Below are the code and all the weights of a small trained network. Each question names an input and a class and asks about switching units off, where a switched-off unit gives its printed mean instead of its output.

import numpy as np


def w(rows, s, z=0):
    codes = np.array(rows[::2]) - 128.0
    scale = np.full(codes.shape[1], s)
    scale[-1] = z or s
    return codes * scale


def norm(h):
    return h / np.sqrt((h * h).mean(-1, keepdims=True) + 1e-5)


def f(y):
    return np.maximum(y, 0)


def log_softmax(a):
    a = a - a.max(-1, keepdims=True)
    return a - np.log(np.exp(a).sum(-1, keepdims=True))


def net(x, mask):
    res = np.array(x, float).reshape(1, 3) / 4 @ E
    u = 0
    for l in range(3):
        y = f(norm(res) @ A[l][:, :-1].T + A[l][:, -1])
        res = res + np.where(mask[u : u + 3], y, B[l][:, -1]) @ B[l][:, :-1]
        u += 3
    return log_softmax(norm(res)[-1] @ U[:, :-1].T + U[:, -1])


A, B = {}, {}
E = w([
[63,8,169,184,78],'x0',
[35,254,177,75,112],'x1',
[210,62,160,56,84],'x2',
],0.0092)
A[0] = w([
[151,2,147,66,154,143],'L0N1',
[82,138,114,64,50,22],'L0N2',
[246,239,158,68,112,3],'L0N3',
],0.0087,0.0036)
B[0] = w([
[172,94,153,143,73,254],'L0N1',
[98,187,156,164,168,163],'L0N2',
[186,167,93,1,200,217],'L0N3',
],0.015,0.0055)
A[1] = w([
[238,83,2,151,119,105],'L1N1',
[92,63,2,145,184,121],'L1N2',
[163,59,133,91,30,2],'L1N3',
],0.0094,0.005)
B[1] = w([
[26,154,172,186,102,253],'L1N1',
[194,166,104,242,177,178],'L1N2',
[81,84,2,129,121,219],'L1N3',
],0.0075,0.005)
A[2] = w([
[174,2,159,144,56,70],'L2N1',
[64,198,119,139,120,45],'L2N2',
[114,81,104,190,190,2],'L2N3',
],0.0082,0.0031)
B[2] = w([
[195,5,122,95,32,255],'L2N1',
[37,75,237,61,134,183],'L2N2',
[208,166,57,193,176,158],'L2N3',
],0.011,0.0062)
U = w([
[216,48,107,93,60,209],'0',
[194,156,77,179,169,2],'1',
[67,176,179,63,92,27],'2',
[233,194,80,6,166,193],'3',
],0.015,0.0032)

Each question gives the input, the list of numbers given to net, and the class t.
The units are the neurons (one row each of A and B). Each row of codes is followed by its name. A weight is (code - 128) times the scale printed after its matrix; where a second scale follows, it is the last column's (A, B and U).
mask holds one flag per neuron, layer by layer. A switched-off neuron (its flag False) gives its mean, the last column of its row in B, instead of its output. The means were averaged over made-up inputs and are rounded, as every weight is.
A unit's drop is (log p(t) with every unit on - log p(t) with that unit switched off) / (log p(t) with every unit on - log p(t) with every unit switched off).
The circuit of an input: a set's keep is (log p(t) with only the set's units on - log p(t) with every unit switched off) / (log p(t) with every unit on - log p(t) with every unit switched off). Starting from all 9 units, units are removed one at a time, each time the one whose removal leaves the highest keep (on an exact tie, the one counted first), for as long as the keep stays at least 0.8.
circuit, biggest first: the units of the circuit, biggest drop first
most important unit: the unit with the biggest drop
k most important neurons: the k neurons with the biggest drops, biggest first
k most important neurons of layer l: the k neurons of layer l with the biggest drops, biggest first
drop when u is switched off: that unit's drop, to one decimal
input [7,1,-8], class 1: 2 most important neurons of layer 0 -> [L0N1, L0N2]
input [7,3,-2], class 2: circuit, biggest first -> [L0N1, L2N1]
input [5,1,-3], class 1: circuit, biggest first -> [L0N1, L2N3, L1N2]
input [0,-7,-4], class 1: circuit, biggest first -> [L1N2, L2N1]
input [4,-8,-7], class 1: 4 most important neurons -> [L1N2, L2N3, L1N1, L2N2]
input [3,-1,-3], class 1: most important unit -> L0N1
input [-1,1,6], class 3: 2 most important neurons -> [L0N3, L2N1]
input [5,0,-8], class 1: 2 most important neurons of layer 1 -> [L1N2, L1N1]
input [4,4,2], class 2: 2 most important neurons -> [L0N2, L2N1]
input [-1,-7,-4], class 1: drop when L1N2 is switched off -> 0.2
input [-1,1,5], class 3: drop when L0N3 is switched off -> 1.9
input [1,2,0], class 2: drop when L1N1 is switched off -> 0.0
